[[-35 -23  27]
 [-29 -34 -18]
 [-21  14 -28]
 [ 36  -6   0]
 [  6   2   1]
 [  0  20 -16]]
=>
[[-29 -34 -18]
 [-35 -23  27]
 [ 36  -6   0]
 [  6   2   1]
 [-21  14 -28]
 [  0  20 -16]]

[[ 24 -14  -1  23  -3  -1  24  -4  -4  -6  20  -3]
 [ 14 -10  -2  14   2   3  14  -3  -1  -5  12   2]
 [  6  16  -2   6 -15 -12   6   3 -11   5   5 -14]
 [  8   9  -2   7 -10  -8   8   1  -8   3   6 -10]
 [  4  29  -2   3 -25 -19   4   6 -17  11   2 -23]]
=>
[[ 24 -14  -1  23  -3  -1  24  -4  -4  -6  20  -3]
 [ 14 -10  -2  14   2   3  14  -3  -1  -5  12   2]
 [  8   9  -2   7 -10  -8   8   1  -8   3   6 -10]
 [  6  16  -2   6 -15 -12   6   3 -11   5   5 -14]
 [  4  29  -2   3 -25 -19   4   6 -17  11   2 -23]]

[[ -8 -13   4  26  19   3]
 [-23  15 -15  25   5 -13]
 [ -6  13 -16  19 -17   5]
 [ 16  16 -26 -29  19 -23]
 [ -7 -10  21 -17  15  26]]
=>
[[ -8 -13   4  26  19   3]
 [ -7 -10  21 -17  15  26]
 [ -6  13 -16  19 -17   5]
 [-23  15 -15  25   5 -13]
 [ 16  16 -26 -29  19 -23]]

[[  1   8]
 [ 24  37]
 [-17 -15]
 [ 29  -6]
 [-11  -3]
 [  6 -17]
 [-19  13]
 [-29 -12]]
=>
[[  6 -17]
 [-17 -15]
 [-29 -12]
 [ 29  -6]
 [-11  -3]
 [  1   8]
 [-19  13]
 [ 24  37]]

[[  1   1  -1   0   0   1   0  -1   0   0]
 [-15 -12   6   0  -2 -13  -3   7   0   3]
 [-32 -29  12  -7  -2 -32  -3  23   4  13]
 [  5   4  -2  -1   1   4   2  -2   0   0]
 [ -2  -2   1   1   0  -2  -1   1   0   0]]
=>
[[-32 -29  12  -7  -2 -32  -3  23   4  13]
 [-15 -12   6   0  -2 -13  -3   7   0   3]
 [ -2  -2   1   1   0  -2  -1   1   0   0]
 [  1   1  -1   0   0   1   0  -1   0   0]
 [  5   4  -2  -1   1   4   2  -2   0   0]]

[[ -1  11 -25   1  -2 -30 -20   4   3 -31]
 [ 12  -8  -1  22  -3  -3   1  -5  25  -4]
 [  1   8 -22   4  -2 -25 -17   3   5 -27]
 [ 16 -10  -4  28  -3  -7   0  -6  31  -7]
 [  3   0  -6   7  -2  -7  -4  -1   9  -8]
 [  4  -4   2   9  -2   2   2  -3  10   1]]
=>
[[ 16 -10  -4  28  -3  -7   0  -6  31  -7]
 [ 12  -8  -1  22  -3  -3   1  -5  25  -4]
 [  4  -4   2   9  -2   2   2  -3  10   1]
 [  3   0  -6   7  -2  -7  -4  -1   9  -8]
 [  1   8 -22   4  -2 -25 -17   3   5 -27]
 [ -1  11 -25   1  -2 -30 -20   4   3 -31]]
---
[[-23  39]
 [  1 -33]
 [-28  -6]
 [-27  37]]
=>
[[-23  39]
 [  1 -33]
 [-28  -6]]

[[ -8  16  15 -11]
 [ -7   3   3 -11]
 [-19  12  11 -32]
 [ -9  32  32 -12]
 [  1  10  10   5]]
=>
[[ -8  16]
 [ -7   3]
 [-19  12]]

[[ 11  29 -33 -31  -8]
 [ 11  16 -18 -18  -7]
 [ 33  -2 -22 -26  26]
 [ -4 -10   5   8   9]
 [  0  29 -25  -9 -27]]
=>
[[11 29]
 [11 16]
 [33 -2]]

[[  2  -9 -17]
 [ 12 -13 -15]
 [ -7 -33 -34]]
=>
[[  2  -9]
 [ 12 -13]
 [ -7 -33]]

[[-27  17]
 [ -1  30]
 [ 34  -5]
 [-21  20]
 [ 36   9]]
=>
[[-27  17]
 [ -1  30]
 [ 34  -5]]

[[  2  -1   3  -2]
 [-30   1  -7 -10]
 [ -2   1   4  -2]]
=>
[[  2  -1]
 [-30   1]
 [ -2   1]]

[[ 4  9  7  5]
 [28 13 -2 29]
 [27 13 -2 28]]
=>
[[ 4  9]
 [28 13]
 [27 13]]

[[-12   0 -17   7  11]
 [-25 -30 -28  28  17]
 [-12   7 -10  10  14]]
=>
[[-12   0]
 [-25 -30]
 [-12   7]]

[[  1 -19  30]
 [  0 -29   6]
 [ -1 -19  -5]
 [  0   2 -38]
 [  1  -3 -29]]
=>
[[  1 -19]
 [  0 -29]
 [ -1 -19]]
